Here is a tiny trained network, its code and every weight. The questions are about switching its units off for an input and a target symbol, where a switched-off unit gives its printed mean instead of its output.

import numpy as np


def w(rows, s, z=0):
    codes = np.array(rows[::2]) - 128.0
    scale = np.full(codes.shape[1], s)
    scale[-1] = z or s
    return codes * scale


def f(y):
    return np.maximum(y, 0)


def softmax(a):
    e = np.exp(a - a.max(-1, keepdims=True))
    return e / e.sum(-1, keepdims=True)


def log_softmax(a):
    a = a - a.max(-1, keepdims=True)
    return a - np.log(np.exp(a).sum(-1, keepdims=True))


def net(x, mask):
    ids = ['Πβεζμξστφω'.index(c) for c in x.split()]
    T = len(ids)
    res = E[ids] + P[:T]
    u = 0
    for l in range(2):
        q, k, v = (res @ M[l].T for M in (Q, K, V))
        z = softmax(np.where(np.tri(T) > 0, q @ k.T / 3**0.5, -1e9)) @ v
        res = res + np.where(mask[u], z, O[l][:, -1]) @ O[l][:, :-1]
        u += 1
        y = f(res @ A[l][:, :-1].T + A[l][:, -1])
        res = res + np.where(mask[u : u + 8], y, B[l][:, -1]) @ B[l][:, :-1]
        u += 8
    return log_softmax(res[-1] @ U[:, :-1].T + U[:, -1])


Q, K, V, O, A, B = {}, {}, {}, {}, {}, {}
E = w([
[139,124,118,13,118,45,191,214],'Π',
[228,135,111,52,65,175,94,81],'β',
[107,110,115,196,46,86,79,238],'ε',
[250,144,105,108,94,209,129,184],'ζ',
[115,107,95,190,85,178,39,160],'μ',
[173,136,122,65,177,119,117,25],'ξ',
[78,32,162,72,185,93,119,146],'σ',
[121,132,74,124,236,119,128,170],'τ',
[113,114,176,201,65,32,98,146],'φ',
[110,159,103,97,61,40,116,152],'ω',
],0.014)
P = w([
[50,149,146,123,59,132,139,150],'0',
[254,123,126,180,148,69,143,143],'1',
[128,130,191,214,183,92,140,185],'2',
[188,123,132,178,152,99,128,173],'3',
[189,119,155,150,151,100,104,156],'4',
[194,131,123,113,160,94,136,172],'5',
[205,146,95,84,167,126,138,152],'6',
[177,111,85,148,45,110,63,211],'7',
[99,130,66,125,142,120,91,162],'8',
[134,105,51,117,82,123,69,176],'9',
[66,82,87,147,158,156,86,109],'10',
[58,111,45,128,152,108,75,112],'11',
],0.0098)
Q[0] = w([
[144,19,44,58,151,146,70,124],'L0H1',
[164,102,113,67,159,59,17,177],'L0H1',
[183,77,1,140,60,111,103,215],'L0H1',
],0.0058)
K[0] = w([
[34,207,103,55,84,181,61,116],'L0H1',
[82,137,1,65,104,222,125,192],'L0H1',
[66,242,78,59,159,194,93,178],'L0H1',
],0.0052)
V[0] = w([
[170,136,160,186,145,218,152,130],'L0H1',
[194,130,94,69,102,105,145,165],'L0H1',
[105,145,67,186,197,151,69,1],'L0H1',
],0.0085)
O[0] = w([
[144,44,58,152,147,84,227,157,128],'L0H1',
[158,136,85,167,148,146,80,68,229],'L0H1',
[95,127,122,36,83,86,142,246,2],'L0H1',
],0.013,0.0094)
A[0] = w([
[45,93,132,89,121,84,107,56,127],'L0N1',
[140,209,94,153,245,105,161,204,143],'L0N2',
[170,69,151,134,105,89,95,80,156],'L0N3',
[180,137,79,150,176,89,67,22,170],'L0N4',
[113,175,125,254,95,117,97,153,253],'L0N5',
[213,137,79,127,167,99,138,170,107],'L0N6',
[120,42,77,124,67,233,144,201,165],'L0N7',
[166,158,72,126,107,221,170,59,195],'L0N8',
],0.0067,0.0038)
B[0] = w([
[93,182,134,53,69,141,81,92,135],'L0N1',
[188,106,173,165,124,131,146,113,141],'L0N2',
[113,159,74,126,185,196,166,172,171],'L0N3',
[32,120,111,105,140,136,127,206,254],'L0N4',
[181,130,163,69,254,87,192,62,186],'L0N5',
[50,185,145,96,133,93,138,130,158],'L0N6',
[234,168,92,88,34,28,177,105,137],'L0N7',
[168,52,105,174,131,105,77,133,205],'L0N8',
],0.0078,0.024)
Q[1] = w([
[118,78,198,147,66,246,201,225],'L1H1',
[155,59,2,16,180,69,84,128],'L1H1',
[56,167,79,56,124,204,13,72],'L1H1',
],0.0045)
K[1] = w([
[157,156,146,104,253,7,123,201],'L1H1',
[50,83,99,72,91,138,183,10],'L1H1',
[161,119,161,155,92,185,187,39],'L1H1',
],0.0047)
V[1] = w([
[254,188,67,178,81,44,124,127],'L1H1',
[149,44,118,182,160,220,83,218],'L1H1',
[147,128,203,169,191,40,155,144],'L1H1',
],0.0082)
O[1] = w([
[119,120,77,1,162,105,92,34,101],'L1H1',
[84,168,87,86,42,230,231,124,244],'L1H1',
[110,231,70,147,74,6,89,5,149],'L1H1',
],0.0081,0.011)
A[1] = w([
[172,99,249,215,140,128,108,194,79],'L1N1',
[85,109,60,117,44,165,53,119,140],'L1N2',
[144,68,144,212,161,81,43,212,84],'L1N3',
[227,154,143,109,171,229,87,52,248],'L1N4',
[99,47,134,191,203,141,123,60,209],'L1N5',
[112,156,199,139,69,153,77,95,3],'L1N6',
[87,138,93,248,88,147,226,226,53],'L1N7',
[254,180,181,119,90,105,66,235,79],'L1N8',
],0.0058,0.0035)
B[1] = w([
[3,94,132,95,61,143,124,140,172],'L1N1',
[191,170,127,178,147,35,221,109,176],'L1N2',
[24,52,145,102,162,101,191,99,191],'L1N3',
[34,155,164,92,153,124,74,196,233],'L1N4',
[135,140,66,28,111,103,97,94,251],'L1N5',
[145,48,183,164,193,131,148,83,130],'L1N6',
[192,63,219,112,8,136,157,53,200],'L1N7',
[41,154,210,167,170,81,139,123,146],'L1N8',
],0.0061,0.012)
U = w([
[105,166,160,242,87,184,116,92,110],'Π',
[147,144,165,29,140,185,185,231,98],'β',
[99,253,105,233,80,96,120,160,187],'ε',
[104,62,26,127,91,103,183,69,78],'ζ',
[135,96,117,84,39,81,41,52,95],'μ',
[112,124,143,89,148,107,77,188,98],'ξ',
[94,89,141,109,29,66,137,173,150],'σ',
[139,216,128,111,69,78,93,182,255],'τ',
[110,141,75,233,99,89,60,89,66],'φ',
[74,156,113,181,170,188,46,119,37],'ω',
],0.005,0.0044)

Each question gives the input, a string of symbols that net reads in full, and the target symbol t.
The units are the heads (3 rows each of Q, K, V and O) and the neurons (one row each of A and B). Each row of codes is followed by its name. A weight is (code - 128) times the scale printed after its matrix; where a second scale follows, it is the last column's (O, A, B and U).
mask holds one flag per unit, layer by layer, with each layer's heads first. A switched-off unit (its flag False) gives its mean, the last column of its rows in O or B, instead of its output. The means were averaged over made-up inputs and are rounded, as every weight is.
A unit's drop is (log p(t) with every unit on - log p(t) with that unit switched off) / (log p(t) with every unit on - log p(t) with every unit switched off).
The circuit of an input: a set's keep is (log p(t) with only the set's units on - log p(t) with every unit switched off) / (log p(t) with every unit on - log p(t) with every unit switched off). Starting from the 12 units with the biggest drops (on a tie, the unit counted first), units are removed one at a time, each time the one whose removal leaves the highest keep (on an exact tie, the one counted first), for as long as the keep stays at least 0.8.
units of the circuit, in order: the units of the circuit, biggest drop first
k most important neurons: the k neurons with the biggest drops, biggest first
top k neurons in layer l: the k neurons of layer l with the biggest drops, biggest first
input Π ξ φ Π ε, target ω: units of the circuit, in order -> (L0H1, L1N4)
input Π ζ Π ω, target Π: units of the circuit, in order -> (L1H1, L0H1, L0N4)
input Π σ μ, target Π: units of the circuit, in order -> (L1H1, L0H1, L0N4, L1N7)
input Π τ τ σ, target Π: units of the circuit, in order -> (L1H1, L0N4, L0H1)
input ζ ζ ζ, target ζ: units of the circuit, in order -> (L0H1, L1H1)
input σ β σ Π ζ σ, target σ: top 2 neurons in layer 1 -> (L1N7, L1N1)
input Π β μ σ μ, target Π: units of the circuit, in order -> (L1H1, L0N4, L0H1, L1N7)
input Π Π β ε, target Π: units of the circuit, in order -> (L1H1, L0N4, L0H1)
input ζ ε σ ζ, target ζ: units of the circuit, in order -> (L0H1)
input β σ μ ζ ζ β ε, target β: units of the circuit, in order -> (L0N5, L1H1)
input Π ζ ξ σ τ, target Π: units of the circuit, in order -> (L1H1, L0N4, L0H1, L1N7)
input σ ζ τ ξ ζ Π Π β ξ ζ ω, target σ: 2 most important neurons -> (L0N4, L0N1)
input Π ζ ξ μ ω μ Π ζ, target Π: 4 most important neurons -> (L0N4, L1N7, L0N7, L0N3)
input σ σ ζ ζ Π ζ, target σ: 4 most important neurons -> (L0N8, L0N1, L1N7, L1N1)
input β μ ζ ζ, target β: 2 most important neurons -> (L0N5, L0N7)
input σ ζ ε, target σ: top 2 neurons in layer 0 -> (L0N5, L0N1)
input τ ξ ω φ τ Π, target τ: most important neuron -> (L0N4)
input ω φ β ω Π β β, target ω: top 2 neurons in layer 1 -> (L1N7, L1N4)
input ξ τ ξ Π ω τ Π ζ, target ξ: top 2 neurons in layer 1 -> (L1N4, L1N3)
input ξ Π ω, target ω: top neuron in layer 0 -> (L0N4)
